Below are the code and all the weights of a small trained network. Each question names an input and a class and asks about switching units off, where a switched-off unit gives its printed mean instead of its output.

import numpy as np


def w(rows, s, z=0):
    codes = np.array(rows[::2]) - 128.0
    scale = np.full(codes.shape[1], s)
    scale[-1] = z or s
    return codes * scale


def f(y):
    return np.maximum(y, 0)


def log_softmax(a):
    a = a - a.max(-1, keepdims=True)
    return a - np.log(np.exp(a).sum(-1, keepdims=True))


def net(x, mask):
    res = np.array(x, float).reshape(1, 4) / 4 @ E
    y = f(res @ A[0][:, :-1].T + A[0][:, -1])
    res = res + np.where(mask, y, B[0][:, -1]) @ B[0][:, :-1]
    return log_softmax(res[-1] @ U[:, :-1].T + U[:, -1])


A, B = {}, {}
E = w([
[209,27,65,217,169,216,221,126,129,110,238],'x0',
[106,133,180,193,154,185,141,85,29,219,80],'x1',
[114,84,159,152,176,123,108,237,123,100,166],'x2',
[255,171,126,93,97,66,219,163,237,156,168],'x3',
],0.0071)
A[0] = w([
[118,222,162,77,110,49,99,199,128,145,24,207],'neuron 1',
[97,115,154,146,107,164,145,71,85,197,11,254],'neuron 2',
[141,96,122,153,191,144,180,254,108,97,225,231],'neuron 3',
[217,107,151,109,114,82,195,136,209,137,225,191],'neuron 4',
[88,116,235,75,103,116,71,205,101,145,4,225],'neuron 5',
[152,39,129,134,113,157,122,160,128,39,190,147],'neuron 6',
],0.0063,0.0035)
B[0] = w([
[97,214,156,180,141,103,116,84,93,139,84,251],'neuron 1',
[147,167,183,220,254,215,88,112,95,188,130,235],'neuron 2',
[162,123,120,244,173,177,108,124,178,108,168,240],'neuron 3',
[166,168,127,124,104,130,147,169,174,39,126,242],'neuron 4',
[170,133,188,209,162,157,74,53,99,177,141,254],'neuron 5',
[101,125,79,197,124,193,146,171,157,125,158,197],'neuron 6',
],0.0079,0.0092)
U = w([
[117,180,222,193,175,147,73,27,60,181,57,217],'0',
[171,57,122,184,152,160,158,218,213,111,222,196],'1',
[170,170,133,61,7,65,210,172,198,96,82,5],'2',
[58,1,49,108,83,173,179,114,57,121,107,80],'3',
[91,55,80,22,83,80,115,135,185,132,167,51],'4',
],0.0066,0.0019)

Each question gives the input, the list of numbers given to net, and the class t.
The units are the neurons (one row each of A and B). Each row of codes is followed by its name. A weight is (code - 128) times the scale printed after its matrix; where a second scale follows, it is the last column's (A, B and U).
mask holds one flag per neuron, in row order. A switched-off neuron (its flag False) gives its mean, the last column of its row in B, instead of its output. The means were averaged over made-up inputs and are rounded, as every weight is.
A unit's drop is (log p(t) with every unit on - log p(t) with that unit switched off) / (log p(t) with every unit on - log p(t) with every unit switched off).
The circuit of an input: a set's keep is (log p(t) with only the set's units on - log p(t) with every unit switched off) / (log p(t) with every unit on - log p(t) with every unit switched off). Starting from all 6 units, units are removed one at a time, each time the one whose removal leaves the highest keep (on an exact tie, the one counted first), for as long as the keep stays at least 0.8.
circuit, biggest first: the units of the circuit, biggest drop first
top k neurons: the k neurons with the biggest drops, biggest first
drop when u is switched off: that unit's drop, to one decimal
input [3,-1,-5,-2], class 3: circuit, biggest first -> [neuron 5; neuron 1; neuron 3]
input [0,-5,0,8], class 2: circuit, biggest first -> [neuron 2; neuron 4]
input [1,1,-8,5], class 2: top neuron -> [neuron 5]
input [4,7,3,2], class 1: top 3 neurons -> [neuron 1; neuron 5; neuron 3]
input [-1,-3,0,1], class 2: circuit, biggest first -> [neuron 2; neuron 5]
input [-5,-7,0,3], class 2: top 2 neurons -> [neuron 2; neuron 3]
input [4,4,5,-3], class 1: circuit, biggest first -> [neuron 1; neuron 5]
input [-3,-5,-1,2], class 2: circuit, biggest first -> [neuron 2; neuron 3]
input [7,-2,-7,-8], class 3: circuit, biggest first -> [neuron 5; neuron 1]
input [-1,-6,7,-8], class 1: top 3 neurons -> [neuron 1; neuron 2; neuron 6]
input [3,-7,-4,-5], class 4: circuit, biggest first -> [neuron 2; neuron 5]
input [5,7,-1,3], class 1: drop when neuron 1 is switched off -> 0.6
input [2,-8,-7,-6], class 4: drop when neuron 2 is switched off -> 0.2
input [-5,-8,-2,3], class 2: circuit, biggest first -> [neuron 2]
input [0,-4,7,-8], class 1: drop when neuron 6 is switched off -> 0.2
